B, the same points and some others measured another way; then each row and its match in B
B:
1: [  95  147   79  -98 -123  238 -280  267 -329 -216   52 -216  136  -31
 -164   62 -108  -58  -36   -8  -73   23   61]
2: [  22   98 -256  -62 -408  703    7  -73 -109 -421  150 -269  169 -472
  -12 -166 -139 -227  165  -96  436  437  250]
3: [ -21  -59   83  -37  175 -179  -81  -95   51  325 -215  -37  -92   13
 -141 -130   33  -39  -22   55 -159 -141   72]
4: [ -65  107  -96  167  210 -138 -165 -253  409  295 -104  -66  308  137
  -26  -48  -37  -87   94 -163 -254   16   40]
5: [  12   98 -170  187   16  279 -179 -186  200  -78  -61 -125  281  -97
   39 -108 -149 -118  118 -225  -78  136   90]
6: [ -17   24  170  -61  105  -31   29   58   82  -38 -119    0  -80   46
  -71  -12  -13   18    7 -108  -20 -131 -195]
7: [ -48   -3  176 -138 -300  -62 -217  509 -549   27  -11 -110  -18  -44
 -252  370   -9   -8 -205  -73 -231 -325   93]
8: [-189 -169   38  -69 -271    7  150   75  -44   70  -73   42 -183 -311
  -30  106   86  -64  -39 -220  121 -193   51]
9: [ 140  171 -253   82  -19  159  -69  -53    8  -22   32 -172  414  163
  -59   33 -111 -106   -3 -176  -17  196  -36]
10: [  16  -50 -114   50   72 -225  -89  -95  111  238    8   49  103  108
   91   22  101  -45 -110 -284  -67 -150  -91]
11: [ 148  118 -112  -88 -234  228 -111  252 -382 -190  112 -196  226   41
 -115  153  -79  -76 -105 -133   58   77  -28]
12: [ -11    3  109   -4  247 -188   45 -107  278  115 -136   67  -43  157
   21  -77   51   22   -2 -168  -42 -138 -264]
13: [ 148  -42    5 -326  125 -148  -31 -132  -86  214   92 -119 -195   -6
  -41 -371  195  -99  -57  191  326  109    2]
14: [-177  -85   25 -170 -385  138  302  141 -114  -23  -53  -54 -154 -332
 -163  124   37  -96    1  -98  266  -39   50]
15: [ -58  110  -48 -188 -159    8   94   27  -78  266  -40 -261  143  -61
 -375   20   -9 -169   56  216   52  171  231]
16: [ 119   81   20 -118  224 -179  -51  -76   67  184  -22  -85   60  230
  -85 -131   59  -34  -45   20    5   18 -141]
17: [  33 -244 -153   45    9 -209  244 -129  148    4   23  308 -166   49
  389   19  208   65 -213 -624  276 -271 -470]
18: [ 305   -4 -163  -81   16  373   81  -90  -88 -499  126    0  -46   -7
  289 -272   -4  -14  -68 -326  494  190 -391]
19: [ 301 -117 -240  -44 -109  155 -284   50 -493 -137  139  -36  -17  -45
  196 -138   61  -53 -265 -245  171  -31  -26]
20: [ 308  -12 -382 -229 -307   27  153  149 -525  -15  274 -111  171  168
   25   92  138  -95 -317 -206  435  135 -195]
21: [  13  114 -160   47 -211  493   40  -22   57 -371   38 -143  212 -197
   23  -17 -146 -113  110 -254  213  228  -21]
22: [-211  181  -36  -21  136  -85  177 -335  592  419 -172 -209  255   -9
 -308 -135  -41 -179  297  173  -42  260  189]
23: [ -74  117   27  -11  160  -34  115 -178  362  164 -152  -95  130   72
 -160  -96  -36  -79  147    6  -24   97  -41]
24: [-277   47   87    9 -255  294  -99   40   97  -27  -97 -174   60 -436
 -203   42 -120 -148  201  -25  -82   25  344]
25: [ -45  -10   39 -263 -158 -113  220  114 -180  231  -48 -125  -84  -33
 -292   51   87  -90  -55  133  164  -13   39]
26: [-237  -44  307  145  131 -403  108  214  294  111 -254  254  -48  230
   -4  416   33  155  -97 -491 -388 -585 -455]
27: [ 187   95   67 -231  199  -81 -116   -9 -108  101   21 -174  -10  188
 -139 -223   38  -57  -48  172   82   94  -87]
28: [ 132 -137  -51  -47   60  -48  -40  -62  -42  -59   48  105 -147   -5
  232 -148  126    6 -150 -318  197 -141 -249]
29: [   3    6 -130  173   11  241 -247 -166  114  -59  -83  -69  147 -179
   79 -138 -101  -95   75 -228 -101   25  126]
30: [ 186  223 -236  -80 -222  456 -304   40 -241 -291  262 -329  367 -102
  -41  -97 -118 -185   34  -44  187  370  180]
31: [  48   89  -38   35  137  171  -36 -162  175  -25 -123 -108   96   -4
  -57 -190 -100  -70  106  -43    5  126  -19]
32: [  37   56  -40  158  195   82 -267 -183  287  -91  -16    9  148   19
  189 -149  -47  -29   55 -315  -99  -26 -101]
33: [ -33  284   13  -47   82  201 -112 -116  203   95  -91 -344  297   -9
 -343 -155 -171 -168  244  256 -102  319  238]
34: [-146  -81   89 -235 -366   72  357  235 -120 -164   57   27 -187 -231
  -49  191  110  -31  -52 -223  379 -106 -180]
35: [  40  134   93  -21  186   21   47  -18  189  -59 -121  -71   93  176
 -105  -43  -73    2   61  -75  -40   17 -233]
36: [ 135    7  133    6  565 -205 -343 -319  320  194 -124   11  -98  179
  113 -444   53    7   27    3 -143  -76 -127]
37: [  86   62   34  135  233   67 -348 -102  166 -116  -37    6  106   70
  152 -139  -62    6   16 -271 -169  -87 -124]
38: [-114 -268 -193  275  -59  -89  131 -174  215  118 -196  275  -57 -128
  278  106   62   17 -132 -630  -54 -343 -183]
39: [ 190  105  -60 -186   72   -7   17   15 -176  123  -21 -198  104  194
 -218 -109   -6  -80  -63  141   80  140  -48]
40: [ 139  -38 -190   38 -118   96  -48   62 -180 -132   75   19  114   45
  141   74   22  -23 -171 -386  107  -68 -187]
41: [-260 -160  103  -97 -260  -82  257   88   53  110 -105   74 -207 -283
  -73  165  108  -38  -19 -218  124 -240  -18]
42: [  78  -45  114 -101  117  -81  -33   58 -100   28 -117   10 -149   65
  -40  -69   25   22  -96  -73   -8 -165 -168]
43: [  20  -51  143 -192   47 -171  -88  100 -218  276 -131 -100 -160    3
 -242  -59   52  -43  -89  165  -91 -150   88]
44: [ 148  -44   31 -339 -110  279  179    1 -180 -332  135  -73 -305 -221
   60 -312   99  -69  -16   -8  610  174 -181]
45: [  45 -105  -56 -277 -371  100  319  224 -389 -112   69  -44 -175 -153
  -80  105  105  -62 -166 -120  434  -17 -125]
46: [-236   53  139  -91 -349   56  263  323 -102   -1 -133  -94   71 -115
 -337  401  -71  -45   10 -111  -53 -140   -6]
47: [ 111   96   30  -53  152   32 -124   -5  -21   27  -83 -124   79  131
 -116 -105  -60  -45   -2   10  -67   27  -58]
48: [ 304  -13 -431    6  -41 -117   87  -61 -191   93  163   10  278  345
  167   50  112  -47 -288 -385  219   60 -312]
49: [  27  163 -252  181   98   55 -150 -247  325  142   -4 -125  450  120
    5  -42  -78 -123   90 -214 -124  177   39]
50: [ 131  -23 -192  279  396 -268 -291 -315  340  246  -75  132  224  321
  282 -127   47   17  -95 -435 -267 -168 -231]
51: [ 238  -27 -288   -1 -146  276  -15    7 -331 -162   14  -91  116  -20
   46  -59  -59  -87 -151 -215  187  110  -59]
52: [-137  -71  -26  -44  -63  -35  246 -133  233  126  -97   31  -79 -148
  -20  -40   70  -67   46 -169  170  -28  -62]
53: [ -85  130  210 -112 -156  525    9  136   18 -485  -59 -177  -71 -339
 -129  -83 -169  -74  205  -14  182  134    0]
54: [ 139  101  127 -165  182  197   26  -48   67 -237  -46 -107 -104   23
  -39 -271  -52  -24   77   38  218  130 -215]
55: [  61  214  -22   63  -20  286 -232   67   64 -313   90 -158  299   28
   26   23 -142  -62   79 -238  -33  109  -80]
56: [ 106  155   19  -63    6  344 -563  -19 -175 -116   83 -322  146 -215
 -103 -283 -121 -157  108  161  -84  201  372]
57: [ 222  166  -30 -113  -61  234 -226  209 -354 -239  100 -223  186  116
 -110    8  -89  -58  -84  -22   33  111  -64]
58: [-187  -96  105 -158 -482  317   91  258 -257 -227   -2  -75 -198 -505
 -111  130  -10  -95   13 -135  223  -93  159]
59: [ -20   -9 -150  193  152  123   -3 -340  508 -114  -25   90  120  -51
  299 -188   -7  -39  105 -456  106   43 -201]
60: [ -68  -44  170  138   76  -92 -569  131 -109  130 -131  -15   22  -79
  -15   68  -45   -2  -71 -178 -512 -385  181]
61: [ 269  169  -90  101  386  110 -257 -219  243 -223   52  -44  224  303
  222 -284  -62    8   26 -261   21  133 -337]
62: [ 135  -27   64 -230  -30  -56  106  165 -213 -115   71    6 -148  101
   16   -4  110   15 -162 -146  258  -86 -320]
63: [ -35   66 -197  116 -135  155   59  -41    2  132 -174 -141  279  -37
 -213  119 -142 -117   34 -110 -127   86  137]
64: [  17  115  101  185  278  240 -580 -157  192  -64 -153 -151  127 -125
    1 -273 -191  -70  169  -34 -376    2  219]
65: [ 103  248   66 -221 -403  668 -254  425 -624 -458   76 -454  171 -278
 -389   56 -257 -160   65  227   66  274  306]
66: [  71   85 -203 -113 -669  665   40  398 -649 -490  138 -285  203 -337
 -188  254 -177 -155  -68 -154  274  207  161]
67: [  92  -46   58 -320   70   77  -63 -161  -32   32   84 -137 -276 -232
   -8 -461  129 -122   51  199  393  166   91]
68: [  43   81    4  127   64  153 -371   18   17 -132  -18  -80  174  -16
   67  -23 -105  -28    3 -241 -210  -68    1]
69: [ 407  210 -110 -280  236  -56 -323  -32 -304  145  181 -322  203  347
 -166 -310   39 -109 -104  304   95  287   15]
70: [ 171  116 -116   38  216   15 -418 -165   64   51   95 -140  241  130
   94 -225  -13  -87   -8 -106 -102   94   21]
71: [ 129   38  204 -146  336 -112 -221  -49   61   18  -49  -41 -150  132
   -5 -278   47   18  -17   52  -16  -77 -168]
72: [ 170  -36 -121  -47 -154  200  249  132 -168 -401   72   81  -25   72
  179   87   18   39 -169 -461  348  -44 -481]

[  52  187 -164 -340 -341  298   50  122  -76 -188 -100  341  260 -297
  468  303  -57   58  107   79  -57  282    6 -171 -463 -490  -50] | 47
[-168  -91  -67  -25  -28  220  327 -214 -237   75  267  176  156 -108
  245   73   32   88  110  139  -59  239   71 -250 -335  -81  346] | 12
[  -2  139 -491  -11   44   69  121  169   50  219 -156 -286 -186 -147
  247 -430  131 -111  215   12 -358 -502  160  187   -1  454    3] | 67
[-289 -115 -212   28 -284 -227  134   -6 -387  511   86  257  -31  -41
  355   52  -39  -47  100 -295 -153 -117   94 -244  173  238  112] | 59
[ 319   67  -52 -120 -173   29  296  489  124    1  -52  152 -157  299
  100 -191  472  -78  181  423  583  322  134 -246 -280  103 -513] | 64
[ 180  -16  216   12 -176  -73 -296  -98   21 -336 -248  -35  -30 -195
 -177  -26  -21  -25 -222 -106  183  -56 -289  364  195 -283 -444] | 66
[-447 -169   36  -13   17  -15  -44 -309 -215  -11  145  238  415 -457
   54   46   36  226  133   12 -183 -178   96  173 -211 -340  370] | 72
[-219 -237 -164 -167   97 -257  211 -366 -163  523   49  131 -354 -119
  300   75 -210 -247 -247 -486 -161 -194 -152 -223   38  324  203] | 8
[-141 -114   60 -281 -114 -215 -143  -89  -11   47 -159  337   49 -312
  143  174  -23  -54 -128 -243  118  -99 -104   45 -123 -284 -154] | 40
[ 187  134 -278   41   17  189    1    4   26   18 -185 -198 -148 -166
   35 -240   95  -52  139  -11 -139 -342   -5  195  -81  226  -65] | 13
[ -47   88  -23  -25 -229  170   60  271  -68 -240   35  176  395 -133
  104 -107  328  222  322  459  150  171  225   69 -307 -337 -122] | 61
[ -11  -44  -40 -263  -89  -84  179  222   44   95  -20  344   30  -15
  193    5  280  -13  116  183  357  154  122 -176 -373 -110 -204] | 37
[ 440  294    2 -272 -273  295 -168  310  227 -562 -369   53   93 -186
   96   38  131    3   15  268  270  204 -134  198 -326 -491 -583] | 65
[-141  -72  -38 -125  140  191  256 -130    9  -96  168   65  165 -184
  150  -98  162   94  103  309   15  129   94  -34 -461 -161  226] | 42
[ 201  -77   38  115 -212 -132   77  127 -118  144  -54  103 -215  196
  -50  -82  198  -85   19  -30  379   64  -48  -98  132  208 -377] | 29
[ 164   19   79  129  -12  347  175 -114  -59 -328  115 -122   95  -32
  -66 -133  140  103   64  369  116  253  -61   61 -199 -138  -20] | 16
[ 238  -26  209  194 -401   24   53   15 -221 -221   21  -70 -125  178
   35  -17  -65  -65 -212   48  186  412 -266  -53  346  -70 -417] | 49
[ 113  187 -139 -160  -87  402   89  101   82 -393  -63  -66  206 -252
  219  -91   97   96  129  371  -93  145   27  120 -407 -322  -43] | 27
[ -10   60 -115  113 -339  372  282 -143 -385  -99  219  -23  101  -39
  418  110 -220   37    9   74 -320  412  -81 -261  -37 -108  200] | 23
[ 196  112 -195  254 -438 -139 -242  169 -232  144 -307 -148 -208  -13
   21 -172  -39 -110   35 -338 -128 -380 -109  241  577  314 -429] | 2
[  99  -76  258  324  -44   45 -122  -78  -45 -381   11 -205  118  -65
 -396 -323  233  162   19  276  215  -44  -85  437  185 -118 -253] | 51
[ 196  153 -184  267 -592  434  311 -159 -551  -40  174 -220 -141  135
  547  167 -492 -115 -152 -142 -501  532 -285 -376  354  114   78] | 22
[  93  -65  102  385 -234   21   -3  -58 -280  -54   84  -88   15   81
 -176 -175  122   88   77   53  114   16  -62  138  311  119 -160] | 21
[  14 -212  230   51   -4  229  260 -580 -276 -110  274   70  -75  -44
   83  262 -263  -29 -293  -79   38  456 -332 -255 -138 -190  245] | 46
[  90  -35  135  -62 -143    4   79  133   20 -223   -9   90   48   10
   28  -94  213   17  -31  278  319  273  -41   19 -125 -213 -329] | 55
[ -82  175 -392 -504 -105  235  186  215   64   78 -104  395  224 -344
  560  174  111   29  289  141  -84   32  233 -232 -744 -289  127] | 71
[ 123   41 -140 -171 -143  219  216  -63 -127   82    0  211  -59  -65
  310  210  -61  -68   31  -50   39  217  -70 -302 -335  -64   39] | 3
[ -21 -194  201  -29  -72 -163  169   12  -61    4  118  199  -40  108
  -13  -57  213  -14  -73  163  418  282  -31 -127  -87  -67 -218] | 50
[-290 -268  -64   32  218  -73  158 -556 -209  323  169   -3 -138 -239
   83  -16 -165  -69 -136 -320 -255 -259 -125  -18  -10  213  431] | 34
[ 168 -175   79 -640  159 -296  293  177  366  174 -134  433 -387  102
  209   88  285 -310 -239   62  754  298  -81 -371 -564  -55 -476] | 60
[ 280  -96  369  447 -267  230  108 -265 -318 -397  196 -215  -51  205
 -218  -42  -66   48 -208  175  207  513 -341   16  322  -90 -223] | 63
